Below are the code and all the weights of a small trained network. Each question names an input and a class and asks about switching units off, where a switched-off unit gives its printed mean instead of its output.

import numpy as np


def w(rows, s, z=0):
    codes = np.array(rows[::2]) - 128.0
    scale = np.full(codes.shape[1], s)
    scale[-1] = z or s
    return codes * scale


def f(y):
    return y / 2 * (1 + np.tanh(0.7978845608 * (y + 0.044715 * y**3)))


def log_softmax(a):
    a = a - a.max(-1, keepdims=True)
    return a - np.log(np.exp(a).sum(-1, keepdims=True))


def net(x, mask):
    res = np.array(x, float).reshape(1, 4) / 4 @ E
    y = f(res @ A[0][:, :-1].T + A[0][:, -1])
    res = res + np.where(mask, y, B[0][:, -1]) @ B[0][:, :-1]
    return log_softmax(res[-1] @ U[:, :-1].T + U[:, -1])


A, B = {}, {}
E = w([
[147,148,128,215,62],'x0',
[65,137,95,65,2],'x1',
[121,201,65,136,127],'x2',
[96,78,98,179,235],'x3',
],0.0098)
A[0] = w([
[156,89,224,160,8,206],'neuron 0',
[143,65,228,43,82,4],'neuron 1',
[113,155,111,72,162,153],'neuron 2',
[117,97,136,166,74,93],'neuron 3',
[58,84,52,69,68,169],'neuron 4',
[107,150,105,154,60,65],'neuron 5',
[136,247,69,203,27,215],'neuron 6',
],0.014,0.0034)
B[0] = w([
[128,127,137,3,201,215],'neuron 0',
[90,31,99,143,164,184],'neuron 1',
[176,191,181,70,176,161],'neuron 2',
[154,193,124,81,122,152],'neuron 3',
[139,134,138,166,186,218],'neuron 4',
[141,131,102,190,9,175],'neuron 5',
[158,250,161,190,133,248],'neuron 6',
],0.02,0.015)
U = w([
[128,79,145,239,254,254],'0',
[166,197,168,147,122,149],'1',
[119,115,119,54,146,89],'2',
[95,94,119,161,68,43],'3',
[103,107,80,154,93,32],'4',
],0.009,0.0051)

Each question gives the input, the list of numbers given to net, and the class t.
The units are the neurons (one row each of A and B). Each row of codes is followed by its name. A weight is (code - 128) times the scale printed after its matrix; where a second scale follows, it is the last column's (A, B and U).
mask holds one flag per neuron, in row order. A switched-off neuron (its flag False) gives its mean, the last column of its row in B, instead of its output. The means were averaged over made-up inputs and are rounded, as every weight is.
A unit's drop is (log p(t) with every unit on - log p(t) with that unit switched off) / (log p(t) with every unit on - log p(t) with every unit switched off).
The circuit of an input: a set's keep is (log p(t) with only the set's units on - log p(t) with every unit switched off) / (log p(t) with every unit on - log p(t) with every unit switched off). Starting from all 7 units, units are removed one at a time, each time the one whose removal leaves the highest keep (on an exact tie, the one counted first), for as long as the keep stays at least 0.8.
units of the circuit, in order: the units of the circuit, biggest drop first
top k neurons: the k neurons with the biggest drops, biggest first
drop of u: that unit's drop, to one decimal
input [7,2,-8,0], class 2: units of the circuit, in order => neuron 0
input [-8,-3,5,6], class 2: top 2 neurons => neuron 6; neuron 4
input [5,8,-7,-3], class 2: top 2 neurons => neuron 0; neuron 1
input [-4,8,-8,2], class 0: top 2 neurons => neuron 4; neuron 1
input [3,4,-7,5], class 2: top 3 neurons => neuron 6; neuron 0; neuron 3
input [-8,3,5,2], class 0: top 4 neurons => neuron 4; neuron 6; neuron 0; neuron 5
input [3,-4,7,2], class 1: top 3 neurons => neuron 1; neuron 4; neuron 6
input [-8,-2,3,-7], class 2: top 3 neurons => neuron 6; neuron 4; neuron 2
input [-5,-4,3,-8], class 2: top 3 neurons => neuron 6; neuron 4; neuron 5
input [6,-3,2,3], class 1: top 2 neurons => neuron 1; neuron 4
input [-5,0,2,-8], class 0: top 2 neurons => neuron 1; neuron 3
input [-4,1,-7,-1], class 0: top 2 neurons => neuron 1; neuron 3
input [-2,1,-5,-4], class 2: drop of neuron 6 => 0.2
input [3,3,-6,-2], class 2: drop of neuron 0 => 0.4
input [-6,7,0,4], class 0: drop of neuron 4 => 0.3
input [-5,7,2,4], class 0: units of the circuit, in order => neuron 4
